Here is a tiny trained network, its code and every weight. The questions are about switching its units off for an input and a target symbol, where a switched-off unit gives its printed mean instead of its output.

import numpy as np


def w(rows, s, z=0):
    codes = np.array(rows[::2]) - 128.0
    scale = np.full(codes.shape[1], s)
    scale[-1] = z or s
    return codes * scale


def norm(h):
    return h / np.sqrt((h * h).mean(-1, keepdims=True) + 1e-5)


def f(y):
    return np.maximum(y, 0)


def softmax(a):
    e = np.exp(a - a.max(-1, keepdims=True))
    return e / e.sum(-1, keepdims=True)


def log_softmax(a):
    a = a - a.max(-1, keepdims=True)
    return a - np.log(np.exp(a).sum(-1, keepdims=True))


def net(x, mask):
    ids = ['ΓΔΘΛΣΩβεζημξτφψ'.index(c) for c in x.split()]
    T = len(ids)
    res = E[ids] + P[:T]
    u = 0
    for l in range(3):
        q, k, v = (norm(res) @ M[l].T for M in (Q, K, V))
        z = softmax(np.where(np.tri(T) > 0, q @ k.T / 3**0.5, -1e9)) @ v
        res = res + np.where(mask[u], z, O[l][:, -1]) @ O[l][:, :-1]
        u += 1
        y = f(norm(res) @ A[l][:, :-1].T + A[l][:, -1])
        res = res + np.where(mask[u : u + 12], y, B[l][:, -1]) @ B[l][:, :-1]
        u += 12
    return log_softmax(norm(res)[-1] @ U[:, :-1].T + U[:, -1])


Q, K, V, O, A, B = {}, {}, {}, {}, {}, {}
E = w([
[106,155,174],'Γ',
[158,81,204],'Δ',
[161,88,68],'Θ',
[106,141,39],'Λ',
[61,91,210],'Σ',
[29,184,8],'Ω',
[93,152,177],'β',
[93,161,209],'ε',
[12,251,229],'ζ',
[107,175,195],'η',
[105,136,13],'μ',
[109,159,174],'ξ',
[89,188,212],'τ',
[109,129,25],'φ',
[126,150,174],'ψ',
],0.013)
P = w([
[215,109,64],'0',
[148,78,136],'1',
[162,234,23],'2',
[9,69,10],'3',
[44,162,248],'4',
[220,189,127],'5',
],0.012)
Q[0] = w([
[78,109,199],'L0H1',
[82,138,121],'L0H1',
[255,144,150],'L0H1',
],0.0086)
K[0] = w([
[120,145,2],'L0H1',
[66,146,110],'L0H1',
[227,104,217],'L0H1',
],0.0081)
V[0] = w([
[128,73,199],'L0H1',
[199,253,143],'L0H1',
[182,215,141],'L0H1',
],0.0049)
O[0] = w([
[1,239,146,10],'L0H1',
[233,70,202,155],'L0H1',
[172,106,176,143],'L0H1',
],0.0055,0.0014)
A[0] = w([
[167,148,26,117],'L0N1',
[108,116,100,79],'L0N2',
[127,110,183,1],'L0N3',
[170,142,144,26],'L0N4',
[104,78,193,159],'L0N5',
[170,148,182,88],'L0N6',
[150,161,157,164],'L0N7',
[105,115,137,96],'L0N8',
[198,219,123,185],'L0N9',
[135,99,130,101],'L0N10',
[106,109,138,102],'L0N11',
[139,248,94,75],'L0N12',
],0.015,0.0026)
B[0] = w([
[107,32,219,253],'L0N1',
[142,179,80,165],'L0N2',
[134,161,185,161],'L0N3',
[140,186,82,153],'L0N4',
[119,192,175,196],'L0N5',
[110,204,82,193],'L0N6',
[172,173,104,187],'L0N7',
[129,163,102,149],'L0N8',
[249,60,186,255],'L0N9',
[115,139,149,138],'L0N10',
[136,157,99,150],'L0N11',
[181,109,253,255],'L0N12',
],0.018,0.0066)
Q[1] = w([
[133,117,179],'L1H1',
[147,120,32],'L1H1',
[164,214,255],'L1H1',
],0.024)
K[1] = w([
[127,146,110],'L1H1',
[115,115,181],'L1H1',
[86,88,2],'L1H1',
],0.026)
V[1] = w([
[105,148,253],'L1H1',
[148,26,104],'L1H1',
[167,157,114],'L1H1',
],0.017)
O[1] = w([
[139,123,30,255],'L1H1',
[5,214,141,153],'L1H1',
[192,149,133,107],'L1H1',
],0.019,0.0026)
A[1] = w([
[129,154,136,104],'L1N1',
[180,154,163,51],'L1N2',
[107,220,117,129],'L1N3',
[37,103,50,240],'L1N4',
[131,249,95,22],'L1N5',
[120,97,208,150],'L1N6',
[131,111,194,70],'L1N7',
[110,72,143,154],'L1N8',
[148,152,119,78],'L1N9',
[129,160,125,5],'L1N10',
[111,56,51,162],'L1N11',
[115,104,208,126],'L1N12',
],0.02,0.0028)
B[1] = w([
[123,99,102,148],'L1N1',
[149,98,37,232],'L1N2',
[140,20,126,192],'L1N3',
[251,139,53,240],'L1N4',
[116,10,108,192],'L1N5',
[147,98,77,255],'L1N6',
[153,57,114,221],'L1N7',
[69,159,197,178],'L1N8',
[100,98,154,146],'L1N9',
[88,98,139,136],'L1N10',
[236,201,10,197],'L1N11',
[144,55,85,246],'L1N12',
],0.018,0.0085)
Q[2] = w([
[251,35,151],'L2H1',
[204,80,126],'L2H1',
[167,129,90],'L2H1',
],0.023)
K[2] = w([
[8,54,255],'L2H1',
[56,51,204],'L2H1',
[83,22,164],'L2H1',
],0.019)
V[2] = w([
[16,179,157],'L2H1',
[137,254,191],'L2H1',
[202,215,31],'L2H1',
],0.011)
O[2] = w([
[167,53,119,26],'L2H1',
[241,168,151,6],'L2H1',
[162,223,250,106],'L2H1',
],0.012,0.014)
A[2] = w([
[30,213,120,95],'L2N1',
[171,102,213,167],'L2N2',
[137,118,78,94],'L2N3',
[166,183,152,3],'L2N4',
[161,69,250,117],'L2N5',
[153,176,116,123],'L2N6',
[136,120,61,90],'L2N7',
[175,36,175,133],'L2N8',
[92,172,147,194],'L2N9',
[97,48,84,123],'L2N10',
[198,109,157,120],'L2N11',
[96,219,86,44],'L2N12',
],0.017,0.004)
B[2] = w([
[140,253,165,142],'L2N1',
[121,97,45,183],'L2N2',
[156,78,142,182],'L2N3',
[190,185,109,138],'L2N4',
[149,51,12,194],'L2N5',
[71,137,121,152],'L2N6',
[167,62,144,196],'L2N7',
[88,140,242,247],'L2N8',
[170,140,114,137],'L2N9',
[156,234,118,249],'L2N10',
[162,75,93,190],'L2N11',
[49,74,167,141],'L2N12',
],0.033,0.011)
U = w([
[222,160,42,169],'Γ',
[112,140,77,255],'Δ',
[160,74,135,97],'Θ',
[182,122,188,80],'Λ',
[22,94,135,51],'Σ',
[6,75,38,110],'Ω',
[162,88,163,85],'β',
[59,77,153,126],'ε',
[91,176,112,109],'ζ',
[90,81,192,154],'η',
[167,101,163,79],'μ',
[97,165,124,127],'ξ',
[128,123,188,66],'τ',
[107,171,139,134],'φ',
[69,66,144,93],'ψ',
],0.016,0.0063)

Each question gives the input, a string of symbols that net reads in full, and the target symbol t.
The units are the heads (3 rows each of Q, K, V and O) and the neurons (one row each of A and B). Each row of codes is followed by its name. A weight is (code - 128) times the scale printed after its matrix; where a second scale follows, it is the last column's (O, A, B and U).
mask holds one flag per unit, layer by layer, with each layer's heads first. A switched-off unit (its flag False) gives its mean, the last column of its rows in O or B, instead of its output. The means were averaged over made-up inputs and are rounded, as every weight is.
A unit's drop is (log p(t) with every unit on - log p(t) with that unit switched off) / (log p(t) with every unit on - log p(t) with every unit switched off).
The circuit of an input: a set's keep is (log p(t) with only the set's units on - log p(t) with every unit switched off) / (log p(t) with every unit on - log p(t) with every unit switched off). Starting from the 12 units with the biggest drops (on a tie, the unit counted first), units are removed one at a time, each time the one whose removal leaves the highest keep (on an exact tie, the one counted first), for as long as the keep stays at least 0.8.
units of the circuit, in order: the units of the circuit, biggest drop first
top k neurons: the k neurons with the biggest drops, biggest first
k most important neurons of layer l: the k neurons of layer l with the biggest drops, biggest first
input β ζ Λ Ω Θ, target Ω: units of the circuit, in order	(L0N3, L1H1)
input Ω Θ Σ β β, target η: top 3 neurons	(L0N12, L0N9, L0N5)
input Δ Ω ξ Λ Ω Σ, target Ω: units of the circuit, in order	(L1H1, L0N1, L0N12)
input τ Δ τ Ω ζ, target Ω: 3 most important neurons of layer 0	(L0N9, L0N12, L0N1)
input Ω Δ μ ζ η, target Γ: units of the circuit, in order	(L0N9, L2N10)
input Δ ζ Σ Ω Λ, target Ω: top 2 neurons	(L1N3, L0N9)
input ξ ψ Ω Ω Ω, target Ω: top 4 neurons	(L1N3, L0N9, L1N8, L0N12)
input β η Γ Δ, target Γ: top 2 neurons	(L0N12, L0N3)
input Δ Δ β β ζ, target η: top neuron	(L0N9)
input Λ τ β Ω φ, target Ω: 2 most important neurons of layer 2	(L2N8, L2N10)
input Γ ζ φ β Ω, target η: 3 most important neurons of layer 0	(L0N12, L0N9, L0N1)
input β Δ ζ ζ β, target Γ: 2 most important neurons of layer 1	(L1N11, L1N4)
input ζ Λ ψ ζ ψ, target Γ: top 2 neurons	(L0N9, L0N1)
input ζ Ω τ β Δ, target η: 4 most important neurons of layer 0	(L0N9, L0N5, L0N1, L0N6)
input ψ β Λ β ε, target η: top 2 neurons	(L0N9, L0N12)
input ε μ ξ Ω ψ, target Ω: 4 most important neurons of layer 1	(L1N3, L1N5, L1N4, L1N11)
input Δ Λ Ω Ω Δ, target Ω: top 3 neurons	(L1N3, L2N5, L1N5)
input ζ Δ η β η, target η: top neuron	(L0N9)
input Ω β Ω Σ, target Γ: top 3 neurons	(L0N12, L0N9, L1N4)
input φ μ Ω ζ β, target Γ: most important neuron of layer 1	(L1N12)
input Λ β φ ζ, target Γ: top 2 neurons	(L0N1, L0N9)
input Δ Ω ψ ζ, target Γ: top 2 neurons	(L0N9, L0N1)
input Λ Δ Ω Ω τ, target Ω: top 4 neurons	(L1N3, L1N5, L2N5, L1N11)
input Λ Ω Θ β Δ, target η: 2 most important neurons of layer 0	(L0N9, L0N5)
input ξ Σ ξ ζ η, target Γ: 3 most important neurons of layer 0	(L0N1, L0N9, L0N6)
input ξ φ β β ξ, target η: 4 most important neurons of layer 0	(L0N9, L0N5, L0N1, L0N12)
